Below is a small trained network, with its code and all its weights. Each question gives an input and a class and asks what happens when units are switched off, that is, made to give their printed mean instead of their output.

import numpy as np


def w(rows, s, z=0):
    codes = np.array(rows[::2]) - 128.0
    scale = np.full(codes.shape[1], s)
    scale[-1] = z or s
    return codes * scale


def norm(h):
    return h / np.sqrt((h * h).mean(-1, keepdims=True) + 1e-5)


def f(y):
    return np.maximum(y, 0)


def log_softmax(a):
    a = a - a.max(-1, keepdims=True)
    return a - np.log(np.exp(a).sum(-1, keepdims=True))


def net(x, mask):
    res = np.array(x, float).reshape(1, 7) / 4 @ E
    u = 0
    for l in range(4):
        y = f(norm(res) @ A[l][:, :-1].T + A[l][:, -1])
        res = res + np.where(mask[u : u + 3], y, B[l][:, -1]) @ B[l][:, :-1]
        u += 3
    return log_softmax(norm(res)[-1] @ U[:, :-1].T + U[:, -1])


A, B = {}, {}
E = w([
[135,129,138,129,127,130,126],'x0',
[129,142,56,76,28,81,92],'x1',
[167,123,163,132,106,120,124],'x2',
[165,41,115,165,254,95,155],'x3',
[158,124,135,138,134,129,135],'x4',
[147,132,109,131,154,127,132],'x5',
[107,84,126,112,118,245,95],'x6',
],0.0082)
A[0] = w([
[119,233,129,180,114,114,64,54],'0.n0',
[137,1,77,121,123,141,151,6],'0.n1',
[171,161,97,148,140,238,214,42],'0.n2',
],0.0064,0.0023)
B[0] = w([
[112,49,148,76,99,55,117,241],'0.n0',
[49,75,206,2,102,151,71,253],'0.n1',
[106,146,230,41,79,149,109,249],'0.n2',
],0.008,0.002)
A[1] = w([
[154,134,78,163,87,170,2,132],'1.n0',
[130,63,148,67,90,249,92,4],'1.n1',
[146,60,65,78,111,71,70,3],'1.n2',
],0.0067,0.0017)
B[1] = w([
[166,136,2,185,79,111,41,176],'1.n0',
[89,124,129,186,131,133,42,255],'1.n1',
[194,106,155,25,138,230,194,186],'1.n2',
],0.0091,0.006)
A[2] = w([
[46,103,168,161,72,161,102,241],'2.n0',
[133,254,145,212,130,205,147,8],'2.n1',
[60,77,202,128,133,103,178,223],'2.n2',
],0.0086,0.0016)
B[2] = w([
[155,110,192,117,175,128,175,255],'2.n0',
[165,104,10,42,61,161,119,158],'2.n1',
[157,127,76,139,182,97,132,214],'2.n2',
],0.012,0.0066)
A[3] = w([
[129,60,159,104,166,254,106,1],'3.n0',
[165,158,121,58,125,111,148,88],'3.n1',
[74,152,63,172,44,117,28,106],'3.n2',
],0.0091,0.0029)
B[3] = w([
[101,199,94,136,35,69,211,254],'3.n0',
[14,122,144,140,119,96,253,181],'3.n1',
[180,124,178,156,161,172,38,199],'3.n2',
],0.013,0.0075)
U = w([
[93,141,145,132,139,121,186,73],'0',
[103,153,97,92,7,135,119,50],'1',
[166,113,116,164,198,149,39,253],'2',
],0.011,0.0033)

Each question gives the input, the list of numbers given to net, and the class t.
The units are the neurons (one row each of A and B). Each row of codes is followed by its name. A weight is (code - 128) times the scale printed after its matrix; where a second scale follows, it is the last column's (A, B and U).
mask holds one flag per neuron, layer by layer. A switched-off neuron (its flag False) gives its mean, the last column of its row in B, instead of its output. The means were averaged over made-up inputs and are rounded, as every weight is.
A unit's drop is (log p(t) with every unit on - log p(t) with that unit switched off) / (log p(t) with every unit on - log p(t) with every unit switched off).
The circuit of an input: a set's keep is (log p(t) with only the set's units on - log p(t) with every unit switched off) / (log p(t) with every unit on - log p(t) with every unit switched off). Starting from all 12 units, units are removed one at a time, each time the one whose removal leaves the highest keep (on an exact tie, the one counted first), for as long as the keep stays at least 0.8.
circuit, biggest first: the units of the circuit, biggest drop first
most important unit: the unit with the biggest drop
k most important neurons: the k neurons with the biggest drops, biggest first
top k neurons in layer l: the k neurons of layer l with the biggest drops, biggest first
drop of u: that unit's drop, to one decimal
input [7,1,1,4,4,-1,6], class 1: circuit, biggest first => (3.n0)
input [1,6,6,-7,7,-4,5], class 2: circuit, biggest first => (3.n2; 1.n0; 3.n0)
input [3,-6,-1,1,-5,2,-4], class 2: 3 most important neurons => (3.n0; 3.n1; 1.n2)
input [5,7,7,-2,-6,-3,3], class 2: circuit, biggest first => (3.n2; 3.n0)
input [8,-8,-5,2,0,1,-5], class 2: circuit, biggest first => (3.n0; 3.n1)
input [7,1,0,-1,-2,-5,7], class 2: circuit, biggest first => (1.n1; 3.n2)
input [3,8,-1,2,-3,-6,-5], class 0: circuit, biggest first => (1.n2; 3.n1)
input [-5,-1,-8,-7,6,-5,-1], class 0: 4 most important neurons => (2.n0; 0.n0; 3.n0; 1.n1)
input [-3,5,2,8,-6,-1,2], class 1: 3 most important neurons => (3.n0; 1.n2; 0.n1)
input [2,2,1,8,2,3,3], class 1: circuit, biggest first => (3.n0; 0.n1)
input [8,-2,4,2,0,1,0], class 2: 4 most important neurons => (1.n2; 3.n0; 2.n2; 3.n1)
input [-6,1,6,8,-8,3,5], class 1: 2 most important neurons => (3.n0; 1.n2)
input [5,0,7,-5,-1,-2,-6], class 0: 4 most important neurons => (1.n0; 3.n1; 3.n0; 0.n0)
input [-1,6,-4,-3,8,0,8], class 2: most important unit => 1.n0
input [-4,-3,6,4,-2,-6,0], class 2: 2 most important neurons => (2.n2; 3.n0)
input [-1,-1,-4,-3,3,-8,-1], class 0: 2 most important neurons => (1.n1; 3.n2)
input [7,-8,-5,-2,3,5,3], class 1: 2 most important neurons => (2.n1; 3.n0)
input [-1,-7,-6,7,0,1,7], class 0: top 2 neurons in layer 3 => (3.n0; 3.n2)
input [7,3,-8,-8,-4,4,7], class 2: 2 most important neurons => (3.n2; 1.n0)
input [-1,-6,8,2,-4,6,-7], class 2: 4 most important neurons => (3.n0; 3.n1; 1.n2; 2.n0)
input [-1,-7,-3,-1,-2,-8,5], class 1: 2 most important neurons => (3.n0; 2.n1)
input [-1,-3,4,-8,-1,-3,-4], class 0: most important unit => 0.n0
input [6,-7,0,6,1,8,8], class 0: drop of 3.n0 => 1.1
input [-3,3,0,-6,-6,-6,5], class 2: drop of 3.n2 => 0.4
input [-8,-5,5,0,-3,8,7], class 1: drop of 1.n0 => -0.1
